Below are the code and all the weights of a small trained network. Each question names an input and a class and asks about switching units off, where a switched-off unit gives its printed mean instead of its output.

import numpy as np


def w(rows, s, z=0):
    codes = np.array(rows[::2]) - 128.0
    scale = np.full(codes.shape[1], s)
    scale[-1] = z or s
    return codes * scale


def f(y):
    return y / 2 * (1 + np.tanh(0.7978845608 * (y + 0.044715 * y**3)))


def log_softmax(a):
    a = a - a.max(-1, keepdims=True)
    return a - np.log(np.exp(a).sum(-1, keepdims=True))


def net(x, mask):
    res = np.array(x, float).reshape(1, 2) / 4 @ E
    y = f(res @ A[0][:, :-1].T + A[0][:, -1])
    res = res + np.where(mask, y, B[0][:, -1]) @ B[0][:, :-1]
    return log_softmax(res[-1] @ U[:, :-1].T + U[:, -1])


A, B = {}, {}
E = w([
[2,195,183,75,149,171],'x0',
[191,162,195,111,195,84],'x1',
],0.011)
A[0] = w([
[165,99,94,137,90,147,64],'neuron 0',
[187,107,90,152,118,109,31],'neuron 1',
[47,105,60,152,105,134,32],'neuron 2',
[194,153,216,133,235,121,77],'neuron 3',
[81,92,5,147,65,151,198],'neuron 4',
[209,93,130,112,109,119,206],'neuron 5',
[174,87,19,159,132,127,179],'neuron 6',
[4,136,174,108,177,128,255],'neuron 7',
],0.013,0.0077)
B[0] = w([
[79,195,187,32,180,171,163],'neuron 0',
[12,240,195,55,152,162,175],'neuron 1',
[107,163,194,4,160,106,167],'neuron 2',
[158,97,150,49,82,63,203],'neuron 3',
[187,100,143,109,89,57,251],'neuron 4',
[147,212,90,184,100,130,222],'neuron 5',
[122,177,79,157,149,154,244],'neuron 6',
[132,216,85,181,128,152,252],'neuron 7',
],0.022,0.014)
U = w([
[62,237,105,134,130,149,67],'0',
[130,165,162,40,99,54,123],'1',
[152,152,63,252,99,99,253],'2',
[128,93,193,108,158,167,101],'3',
[94,99,150,163,113,112,95],'4',
[101,112,140,201,144,146,91],'5',
],0.014)

Each question gives the input, the list of numbers given to net, and the class t.
The units are the neurons (one row each of A and B). Each row of codes is followed by its name. A weight is (code - 128) times the scale printed after its matrix; where a second scale follows, it is the last column's (A, B and U).
mask holds one flag per neuron, in row order. A switched-off neuron (its flag False) gives its mean, the last column of its row in B, instead of its output. The means were averaged over made-up inputs and are rounded, as every weight is.
A unit's drop is (log p(t) with every unit on - log p(t) with that unit switched off) / (log p(t) with every unit on - log p(t) with every unit switched off).
The circuit of an input: a set's keep is (log p(t) with only the set's units on - log p(t) with every unit switched off) / (log p(t) with every unit on - log p(t) with every unit switched off). Starting from all 8 units, units are removed one at a time, each time the one whose removal leaves the highest keep (on an exact tie, the one counted first), for as long as the keep stays at least 0.8.
circuit, biggest first: the units of the circuit, biggest drop first
top k neurons: the k neurons with the biggest drops, biggest first
drop of u: that unit's drop, to one decimal
input [-8,8], class 0: circuit, biggest first -> neuron 1
input [3,3], class 2: circuit, biggest first -> neuron 1; neuron 0
input [-7,-6], class 0: top 2 neurons -> neuron 6; neuron 3
input [-2,5], class 1: top 3 neurons -> neuron 3; neuron 7; neuron 6
input [-8,7], class 0: top 4 neurons -> neuron 5; neuron 4; neuron 1; neuron 6
input [-1,-4], class 1: top 4 neurons -> neuron 7; neuron 5; neuron 4; neuron 2
input [4,6], class 1: top 3 neurons -> neuron 3; neuron 6; neuron 5
input [-8,6], class 0: top 2 neurons -> neuron 5; neuron 1
input [1,5], class 1: top 2 neurons -> neuron 3; neuron 6
input [3,-5], class 1: top 3 neurons -> neuron 2; neuron 4; neuron 6
input [2,0], class 2: top 3 neurons -> neuron 1; neuron 0; neuron 2
input [-3,-4], class 1: top 3 neurons -> neuron 7; neuron 4; neuron 0
input [-6,3], class 0: drop of neuron 1 -> 0.1
input [-3,-6], class 1: circuit, biggest first -> neuron 4
input [1,7], class 1: drop of neuron 3 -> 2.6
input [-8,-6], class 0: drop of neuron 6 -> 2.1
input [-8,3], class 0: drop of neuron 2 -> 0.0
